Here is a tiny trained network, its code and every weight. The questions are about switching its units off for an input and a class, where a switched-off unit gives its printed mean instead of its output.

import numpy as np


def w(rows, s, z=0):
    codes = np.array(rows[::2]) - 128.0
    scale = np.full(codes.shape[1], s)
    scale[-1] = z or s
    return codes * scale


def f(y):
    return np.maximum(y, 0)


def log_softmax(a):
    a = a - a.max(-1, keepdims=True)
    return a - np.log(np.exp(a).sum(-1, keepdims=True))


def net(x, mask):
    res = np.array(x, float).reshape(1, 6) / 4 @ E
    y = f(res @ A[0][:, :-1].T + A[0][:, -1])
    res = res + np.where(mask, y, B[0][:, -1]) @ B[0][:, :-1]
    return log_softmax(res[-1] @ U[:, :-1].T + U[:, -1])


A, B = {}, {}
E = w([
[114,133,164,220,187,94,102,100,224],'x0',
[132,115,218,132,171,151,92,168,77],'x1',
[162,105,172,254,16,133,80,62,158],'x2',
[150,114,158,94,129,137,136,67,159],'x3',
[203,66,77,106,123,190,117,179,176],'x4',
[51,36,153,140,98,117,136,130,147],'x5',
],0.0097)
A[0] = w([
[55,136,57,77,135,131,129,176,104,112],'N1',
[80,149,98,208,207,204,49,174,169,162],'N2',
[147,107,162,204,185,70,179,143,187,106],'N3',
[150,105,140,85,188,65,174,182,111,97],'N4',
[132,124,133,108,117,163,144,146,71,125],'N5',
[159,100,130,93,124,171,68,195,220,51],'N6',
[151,140,120,91,64,136,156,133,20,57],'N7',
[29,88,184,116,108,135,161,130,131,149],'N8',
[133,172,69,130,154,98,105,204,138,222],'N9',
[176,136,51,104,149,103,143,34,161,254],'N10',
[190,185,126,155,87,144,74,102,117,116],'N11',
[235,255,146,121,145,78,80,54,106,82],'N12',
[76,175,155,126,146,101,131,34,70,18],'N13',
[135,120,251,114,178,176,91,170,91,130],'N14',
[92,151,108,183,221,151,164,149,170,81],'N15',
[111,109,172,48,193,160,182,156,143,28],'N16',
[117,37,95,80,88,147,155,128,170,222],'N17',
[150,134,92,91,116,128,116,95,221,199],'N18',
[224,234,134,122,140,123,150,112,94,91],'N19',
[122,98,93,176,165,161,40,195,87,186],'N20',
[98,128,93,61,154,91,169,109,164,73],'N21',
[39,159,181,153,154,95,179,58,40,74],'N22',
[175,93,90,123,119,184,187,103,85,177],'N23',
[158,80,134,95,87,138,160,150,84,68],'N24',
[136,68,100,183,40,81,60,126,102,69],'N25',
[135,112,115,108,101,83,104,153,73,171],'N26',
[160,100,216,92,185,188,86,62,81,172],'N27',
[132,125,124,67,197,91,123,134,154,16],'N28',
[18,34,152,102,95,91,139,135,153,201],'N29',
[187,208,114,129,175,110,97,150,101,223],'N30',
[200,50,62,145,158,205,114,188,193,26],'N31',
[111,167,96,125,121,23,135,123,93,186],'N32',
[126,166,188,97,116,112,189,103,54,104],'N33',
[126,97,138,41,56,194,86,94,54,41],'N34',
[138,127,82,100,182,75,87,123,98,63],'N35',
[117,122,116,106,46,154,189,141,79,80],'N36',
[37,136,51,91,200,102,172,202,144,65],'N37',
[68,178,147,156,91,53,171,108,110,193],'N38',
[148,106,137,151,195,137,92,102,186,97],'N39',
],0.0083,0.0035)
B[0] = w([
[130,102,150,136,106,129,142,86,145,223],'N1',
[57,179,126,167,154,174,141,116,99,214],'N2',
[84,170,41,71,162,128,105,73,91,212],'N3',
[178,70,190,145,91,72,122,68,167,210],'N4',
[91,190,126,142,171,109,143,64,125,181],'N5',
[141,174,100,144,133,128,44,169,181,196],'N6',
[92,148,116,161,191,76,108,110,128,212],'N7',
[159,108,122,89,187,213,145,153,97,200],'N8',
[116,98,181,161,120,127,184,135,114,217],'N9',
[110,150,224,122,129,158,247,92,111,236],'N10',
[146,19,202,179,90,99,158,74,60,207],'N11',
[138,69,115,104,163,212,104,187,62,235],'N12',
[161,149,104,60,115,88,11,169,178,201],'N13',
[145,173,113,245,57,159,234,113,228,224],'N14',
[66,155,139,168,144,105,105,52,79,192],'N15',
[182,113,150,181,87,90,91,100,80,210],'N16',
[151,129,134,72,125,165,185,144,154,229],'N17',
[62,199,169,67,108,117,182,158,164,208],'N18',
[131,96,81,91,172,178,139,116,76,209],'N19',
[118,174,187,111,85,135,199,202,185,202],'N20',
[139,94,169,157,61,90,124,87,142,195],'N21',
[183,124,113,84,101,126,33,219,181,234],'N22',
[88,169,134,120,110,142,117,136,196,203],'N23',
[67,164,92,90,158,120,62,118,81,185],'N24',
[157,65,232,165,69,92,102,104,55,236],'N25',
[47,147,108,164,130,134,127,158,94,179],'N26',
[85,179,122,152,46,158,245,128,179,213],'N27',
[148,115,179,197,115,48,43,101,111,186],'N28',
[98,38,123,116,237,212,184,174,77,229],'N29',
[153,87,140,119,136,239,172,109,56,224],'N30',
[190,177,148,81,125,118,3,196,149,232],'N31',
[177,182,111,106,108,180,162,178,201,206],'N32',
[107,141,139,143,83,137,100,139,150,196],'N33',
[93,149,77,153,184,88,82,78,142,218],'N34',
[146,99,186,153,155,73,107,107,118,172],'N35',
[60,192,51,161,169,77,79,61,118,196],'N36',
[152,84,178,177,74,52,105,134,119,254],'N37',
[176,155,131,125,106,138,137,237,190,230],'N38',
[99,202,108,118,213,117,87,90,69,190],'N39',
],0.0055,0.0084)
U = w([
[229,31,207,210,78,39,62,41,68,49],'0',
[236,202,125,66,107,121,2,232,170,59],'1',
[39,210,71,183,197,91,51,32,77,81],'2',
[136,152,176,131,98,126,178,143,99,254],'3',
[142,171,138,167,58,128,247,140,151,141],'4',
[203,28,126,113,207,185,146,154,37,140],'5',
],0.0091,0.0065)

Each question gives the input, the list of numbers given to net, and the class t.
The units are the neurons (one row each of A and B). Each row of codes is followed by its name. A weight is (code - 128) times the scale printed after its matrix; where a second scale follows, it is the last column's (A, B and U).
mask holds one flag per neuron, in row order. A switched-off neuron (its flag False) gives its mean, the last column of its row in B, instead of its output. The means were averaged over made-up inputs and are rounded, as every weight is.
A unit's drop is (log p(t) with every unit on - log p(t) with that unit switched off) / (log p(t) with every unit on - log p(t) with every unit switched off).
The circuit of an input: a set's keep is (log p(t) with only the set's units on - log p(t) with every unit switched off) / (log p(t) with every unit on - log p(t) with every unit switched off). Starting from the 12 units with the biggest drops (on a tie, the unit counted first), units are removed one at a time, each time the one whose removal leaves the highest keep (on an exact tie, the one counted first), for as long as the keep stays at least 0.8.
circuit, biggest first: the units of the circuit, biggest drop first
unit that matters most: the unit with the biggest drop
k most important neurons: the k neurons with the biggest drops, biggest first
input [4,3,-2,8,-8,-8], class 1: circuit, biggest first	(N22)
input [-5,2,0,3,-1,5], class 2: 2 most important neurons	(N34; N36)
input [6,2,4,0,3,8], class 5: circuit, biggest first	(N29; N8)
input [2,8,4,1,-1,4], class 4: circuit, biggest first	(N14; N27)
input [6,0,-5,1,2,7], class 5: 2 most important neurons	(N29; N8)
input [-8,7,5,-3,-3,-8], class 2: 2 most important neurons	(N7; N34)
input [6,-2,4,-2,8,8], class 1: 2 most important neurons	(N31; N6)
input [7,6,-7,6,6,6], class 0: 4 most important neurons	(N16; N28; N4; N37)
input [-5,7,-4,0,7,-3], class 1: 3 most important neurons	(N31; N6; N10)
input [8,0,5,6,6,4], class 2: circuit, biggest first	(N39; N3)
input [7,6,4,-7,3,-8], class 5: circuit, biggest first	(N12; N30)
input [-1,7,-4,-2,-8,-1], class 1: 2 most important neurons	(N22; N13)
input [2,7,-6,3,-1,1], class 4: 2 most important neurons	(N14; N27)
input [-5,-5,3,-1,0,2], class 2: unit that matters most	N36
input [-5,4,-1,-3,1,-8], class 5: 3 most important neurons	(N30; N19; N12)
input [-2,-4,-2,4,-4,2], class 1: circuit, biggest first	(N22; N13; N11)
input [2,6,-8,-7,-8,6], class 0: circuit, biggest first	(N37; N4)
input [-8,-6,-6,-4,-3,-4], class 2: 2 most important neurons	(N36; N7)
input [0,-2,7,-4,1,-8], class 5: circuit, biggest first	(N12; N19)
input [5,2,5,7,-5,8], class 5: unit that matters most	N29
input [-4,8,-8,-2,-5,7], class 0: circuit, biggest first	(N16; N37)
